The same points and some others measured another way (B), then each row and its match in B:
B:
0: [ -57  131   49 -191  -10    0  -57  -69 -117   81 -173 -178  241 -257
  -78  192 -104 -322  -40]
1: [ -35  -20  107 -167  -61   14  -77 -248 -163  184 -120 -177  182 -240
  -84  141 -111 -255  -46]
2: [ -34  246  145 -134   41  -10  149   17 -240   -7 -354 -271  384 -362
 -189  106 -191 -542  -64]
3: [ -40  117  293    8  -16    5  146  -52  -94   84  -91   88 -279  -61
 -104 -215   26   85  136]
4: [  65  143 -131   86  -29   16  -34   -7  176  -46  102  -30  -86   55
    6  -27  -80  114   33]
5: [  -6 -349  184   63 -425  -42   76 -414   24  294 -482 -501  270 -430
   69 -171 -421 -268 -134]
6: [ 190  115 -174   67  205  202  -12  -80   41  -82  369   23  -83  132
  -92   10 -129  177   10]
7: [-112  -66  -36 -115 -194  -17 -173 -329  -83  232  -91 -133  149 -122
  -50  192  -55 -217 -113]
8: [  32  133 -116   49  215  197   33  112  -27  -84  342  387 -307  270
  -57   41  108  250  262]
9: [   8  126   65   39  -22  -18  103   97   95  -34  -45  150 -211  -70
   14 -195   29  -10  152]
10: [-114  325  123  -70  170  162  190  -19 -451   -1 -198 -201  314  -71
 -375  275 -180 -314  -64]
11: [ -84  197  124   64   42  108  118   86  -18    0   42  211 -370  220
  -46  -95   46  354  226]
12: [ 111  258 -155   59  231  117   19  109    7 -152  329  207 -150  176
 -120   52   46  109  145]
13: [   6 -188   37    9 -351 -138 -106 -291  180  215 -239 -306  105 -362
   74  -92 -188 -212 -115]
14: [ 117   77  -77  105   72   61   64   16   80  -72  201  199 -205   57
  -25 -147   15   58  142]
15: [  28  168  126   49   11   10  157  140   98  -58  -82   85 -221  -76
   14 -235  -37   67  164]
16: [ -48  242  202  -52   76   27  115   74  -77   -4  -24  191 -266   36
  -62 -128   85   99  195]
17: [ -93  -64   21 -277   22  102 -238 -195  -70  218  130  130 -114 -120
   -6  193   84  -28   15]
18: [-176  -41  -82 -132 -133    7 -195 -203 -117  208  -41   13   99  -97
  -90  311   48 -234  -37]
19: [  31   40 -103  -17 -218 -173 -133  109  491   -4  -83   13 -200 -315
  215 -229   16  -87   -3]
20: [ -90 -105  -21  -72 -226  -46 -178 -236   66  220  -99 -141   38 -220
   -6  111  -61 -140  -87]
21: [  40   39  -32  -35   31   97  -81 -149    0   70  156   -4  -75   43
  -30   66  -65  125   47]
22: [-155   28  161 -139 -106   44    1 -134 -168  186 -281 -188  140 -228
  -94  143 -134 -198  -34]
23: [-117  -61  199 -162    3  110  -49 -161 -145  220   15  149 -243 -113
  -79   14   65   45   79]
24: [-203   47  136 -198  -87   60  -81 -174 -221  221 -204 -120  119 -106
  -93  263  -64 -119    1]
25: [  31  135   44  120  -32  -21  122   24   49  -32    3  120 -199   20
  -49 -188   14   27  131]
26: [-211  -34   38 -227  -92   88 -208 -233 -141  267  -44  -14    1  -71
  -60  292   16  -42  -40]
27: [-163   55  198 -238 -221 -191 -118   32  222  164 -247  160 -307 -389
  150 -219  193 -184   31]
28: [  23  218   13   88   72   -9   87  170   48  -98  106  258 -262  102
  -42  -85  113  109  270]
29: [-178 -153   97 -246  -44  116 -181 -220 -178  289   25  164 -116  -91
  -22  223   92  -25   97]
30: [-145   83   -3    0 -269 -219 -107   99  306   75 -149  173 -306 -229
   73 -147  196 -119   47]
31: [ 168  122 -310  175  250  240   38  -19  -68 -150  463  208  -51  339
 -149  133  -47  147  138]
32: [   8  146  133    7   29   -2   78   -1  -29   12   29  158 -233  -23
  -72 -144   69   27  142]
33: [ -48  159  220   36    7   17  145   16  -48   39  -38  161 -331  -13
 -108 -216   63  107  137]
34: [-174  151  169 -224   46   97   17 -109 -314  153 -216 -127  167 -252
 -237  216  -74 -333 -110]
35: [  17 -199  108  -82 -326 -104 -113 -377   99  257 -273 -376  187 -360
  107  -74 -242 -209 -123]
36: [ 150  167 -187  -21  213  191  -55    5   75 -104  345   96  -89  190
   18   60  -77  222  100]
37: [ 162  169 -255  127  223  188   28  113   79 -179  374  188 -118  262
  -31   61  -50  219  197]
38: [  19   44   32  132    7   87   75  -18   75   16  170  244 -404  138
  -38 -195   54  278  162]
39: [-157 -160   29 -272  -59   79 -285 -270 -114  302  117  172 -131  -81
    0  257  136  -15   56]
40: [  48  149   15  -23   -8   14   24   60  197  -37   -5   21 -178 -105
   67 -186  -57   55   34]
41: [  23   71  -48  160   55  126  125   73   66  -51  164  262 -342  115
  -68 -168   29  176  146]
42: [   5    1 -170   99  -78   88  -29  -29  140   10   56   -7  -46   71
   43   44 -120  109   65]
43: [ -44  197  251  -44   96   84  152   44  -96   26  -38  128 -289  -43
 -114 -172   21  108  121]
44: [  65  149   34   78   68   23   99   48    3  -56   96  155 -185   22
  -77 -119   28   32  165]
45: [  60  217 -111   57  -72  -96  -42   94  274  -86    1  -54  -70  -73
   51  -80  -44    0   28]
46: [ -18   39   97  -45  -23   -5  -21 -119  -62  100   44  128 -157  -30
  -52  -29   70   -9  124]
47: [ -34  157   96   66   85   92   82   69   -5   -2  162  297 -434  154
  -94 -120  122  288  210]
48: [-121  124   37 -161  -51  -20  -79  -96 -130  121 -155 -113  161 -242
 -144  205  -25 -331  -80]
49: [  -9  151  -42  180  -46  -44  141  102   58  -70  -16  175 -181  -44
 -130 -155   63 -138   84]
50: [-164  241  193 -234  128   94   31  -81 -395  117 -152  -74  155 -191
 -305  259  -16 -325  -67]
51: [ 209  192 -253   78  282  247   16   53   76 -182  419  101  -83  257
  -33   44 -126  256  107]
52: [ 238  167 -255  144  156  145  -33  -95  112 -130  376  -92    9  208
  -71   41 -186  219   -1]
53: [  46  108   32   68  119   77   67   62  -18  -35  211  288 -314   99
  -83  -84  105  157  238]
54: [-149  -38  111 -254  -16   98 -144  -98  -71  203  -12  142 -156  -91
   48  131   66   45  115]
55: [  97  181  -77  128  171  120  128  108  -29 -130  202  182 -142  119
 -127  -34   -9   65  176]
56: [ 212 -264 -394   57 -143  -36 -238 -253  233   52  214  -88  240 -201
  107  110 -131 -311  -40]
57: [-161  -86   87 -142 -106   50 -112 -146  -87  218  -29  176 -158   -2
   37  114   89   45  162]
58: [-163  133  420   17 -343 -245  206 -160 -208  188 -713 -483  298 -463
 -200  -82 -214 -488  -85]
59: [ -77   72  183   74  -64   24  128   42   10   61  -85  145 -324  -10
  -44 -178   26  158  181]
60: [  86  102   -4    1   -3   -7   -6   68  255  -38   79   99 -269 -129
   79 -237    1   75   64]
61: [  38 -151  -11  -41  -22  158 -172 -193  223  157  357  276 -540  186
  176 -159   63  558  154]
62: [  24  162  -96  -18   35   50  -57   37  151  -30  111   37 -139  -43
  -18  -19  -23   47  -10]
63: [-129  180  -44  -84  162  182 -132   53    4   48  382  464 -538  315
  -63  102  260  445  187]
64: [-107   17  128 -191 -108    2 -107 -163  -87  193 -206 -218  145 -246
  -32  177 -121 -154  -26]
65: [  10   57   40   20  -48    3    4  -26   86   41    4   27 -157  -90
  -17  -89  -27   36   70]
66: [ -22  153  -46   64 -137  -87  -20   33  196   -4  -65  -19 -113  -67
   14  -79  -15   -6   29]
67: [  91  117  -86   82   66   15  -19   39  145  -57  263  239 -310   39
  -47 -125  107  104  119]
68: [ -18  151  -23  -52  -86 -104 -101   25  176   19    6   75 -148  -95
   48  -43   84  -35   68]
69: [  96  169  -92  212  -44  -86   93   89  181 -113   62   76 -162  -66
  -92 -196   11  -84   52]
70: [  54  191 -138  130  -23  -23  -25   63  166  -78  110    6  -93   87
  -28   19  -32  117  101]
71: [-170  215  120 -284   20   18 -121  -34 -177  130 -173 -130  154 -181
 -104  313  -20 -187   -3]

[ 248  118 -321  202  103    6   23  -36  176  -24   97 -183   58  118
 -143  -54  -89 -114 -208   51 -268 -178   37 -132  -83] : 5
[  30   56   41  103  155  146   26   38   84  -31  188  -84  131 -394
  109 -227   62  -62   30  -15  115   75   79 -126  -23] : 21
[ -24  119  279  224   43   73   49 -136   42    0  -11   68 -133 -295
   93 -109   66   88   92 -131  136  149    2    4  -24] : 16
[ 118   -5 -247  -43   98  -52   42   39   56 -136   63  -51  168  360
 -112   -4 -113 -113 -146   34  -84 -127  -51  -42 -130] : 70
[  40   15   14  -45  133  106 -141   89  -13 -129  180   19   65 -411
  -71 -125   26   29   -5   74  135   -2  -82  -61   70] : 71
[  73  205  103  127 -131 -142  146 -311   98 -238  -30   60  -51  325
  -81  -36 -143  162 -157  -17 -103   32 -402  151 -162] : 69
[  77   98   66  116  115  120  -46  -15   80  -58  200  -33   53 -491
   30 -231   92    3   -3   38   77   59  -26 -107   13] : 35
[ 146  221  -94   30 -125 -253  -48 -278   45 -248  202   64  -92  147
 -136 -132   22  191 -183  194   28  -86 -587  154  -37] : 0
[  85   43 -161   17   70   43   32  -25   69  -27  -68  -76  114  254
 -142  -70 -160 -114 -132  -53 -166 -213   29 -103    4] : 6
[ 192    8 -190 -130 -163 -207  -90 -180 -101 -385  128  101 -115   34
 -297   84  -87  277 -277  205    1 -165 -600  157  123] : 42
[ 135 -132 -392 -188   90  -24  -51  112  -58  -66  -44  -51  200  279
 -228  -31  -84 -193 -175    7 -143 -295   68 -190   78] : 36
[ 147  -55 -242  -22   56  -32  131  -19   48 -105   34  -61  186  287
  -56  -54  -67 -138 -171   -6 -107 -129   11 -104  -90] : 31
[  32  -55   72    6  203  231  -68  110   16   -8  171   11   73 -458
   30 -134   36  -44   34   32  203  -70  104  -94  111] : 48
[ -96   20  288   58   18  220   35  -43  -31 -111 -206   22  -41 -263
  -86   19 -235  128   23 -218   -7   39   20  -10  122] : 23
[ -82  -16  242   61   45  196  102  -22  -16 -120 -114   -5   23 -246
   14   -1 -178   87   32 -197   62   94   50  -14   52] : 20
[ -78 -197  244  -38  118  263   49   74 -107  -39 -152  119  -38 -211
  -15  122 -148   45   61 -178  201  -66  176   -1  165] : 18
[  99    1 -246  -93   29  -43   36    0   20 -180   16  -79  183  282
 -159  -41 -167  -65 -182   15 -133 -156 -121  -62  -33] : 65
[ 165 -104 -197  -76  164   81  -24   73   37   31  -32   58  141  270
 -175  -31  -48 -222 -140   28 -110 -310  147 -152    4] : 7
[ -71  152  398  154  -56  111   52 -207   20 -128 -126   93 -127 -287
  -25  -77 -113  208   30 -161   34  137 -167   63   39] : 50
[  75  -96 -207 -140  117   36   46   87    9  -69  -97   -5  235  431
 -159  -10 -160 -205 -136  -52 -138 -218  100 -126  -55] : 46
[ 161   35 -318    8  151    8   63   69  138  -68  100 -150  286  289
  -81 -133  -87 -235 -166   31 -197 -133   81 -173 -167] : 47
[ -92  -13  346  115   -4  167  158 -100  -26 -128 -180   59  -63 -193
   37   56 -173  146   45 -244   76  150   21   44   19] : 56
[  16  124  268  257   96  127   88 -103  113  -18   45   34  -67 -269
  104  -95   21   49   59  -97   90  155   38    2 -106] : 30
[  53  148  123  267   90  115   35  -75  113  -36  127  -79  -58 -423
   77 -131   23   66   24  -51   56  128   10  -44  -33] : 22
[ 138  172  -71   91 -110 -174  -34 -253   26 -159   28   57 -160  148
 -182  -37  -39  162 -166   71  -63 -124 -394   95   23] : 51
[ -37   13  133   84  154  180   34   23   37    2  163  -38   49 -376
  151 -169   30   -3   83  -37  265   14   66  -38   66] : 3
[ 194  190  -77  104  -93 -188  -30 -247   70 -194   64   79 -111  164
 -200  -52   -8  130 -198  111 -134  -67 -402   74  -84] : 9
[   4  -59 -188 -116   36  -18  193   -5   12 -131  -32 -108  285  418
    7  -92 -172 -141 -116  -97  -37 -113   -5  -76  -66] : 67
[  98   -4 -324   17    8 -133  198  -43   42 -140   41 -172  201  380
   18  -63  -82 -117 -147  -67  -95  -28  -23  -86 -143] : 37
[  50  257  116  110 -214 -199   96 -376   53 -305  -22   60 -138  254
 -131  -26 -173  290 -171    9  -74   26 -583  222  -76] : 13
[  79  123  155  205   89   95   26  -60  105  -80  115    3    7 -413
   43 -161   78   27    7  -33    8  189    2  -80 -108] : 66
[-134 -198  155 -171   45  197   71   99 -158 -204 -149   31   98 -168
  -44   98 -243   86   19 -194  160   12   40   -1  159] : 53
[ 127  135    4 -109 -148 -203 -106 -262  -31 -308  114  200 -111  159
 -253  -52  -46  246 -208  210   44 -166 -655  198   50] : 32
[ 143  176 -217  150   87  -77  112  -93  195   -9  109 -137  178  333
   10 -215   -8 -182 -126   11 -163  -73  -12 -114 -215] : 52
[  56   19 -269    7   71  -39  102  -34   48    7   71 -153  151  286
   30 -150  -54 -144  -87  -27   21 -207   16  -90   14] : 61
[ -85  -70  250  -31   50  171   32   17  -75 -182  -73   80  -17 -232
  -36   79 -175  146   31 -125  161   62  -50   64   80] : 58
[ 101 -115 -378  -76  115  -63  154   74   19  -63  136 -148  270  326
   66  -97   -6 -218 -112   -4   45 -136   93 -130  -82] : 57
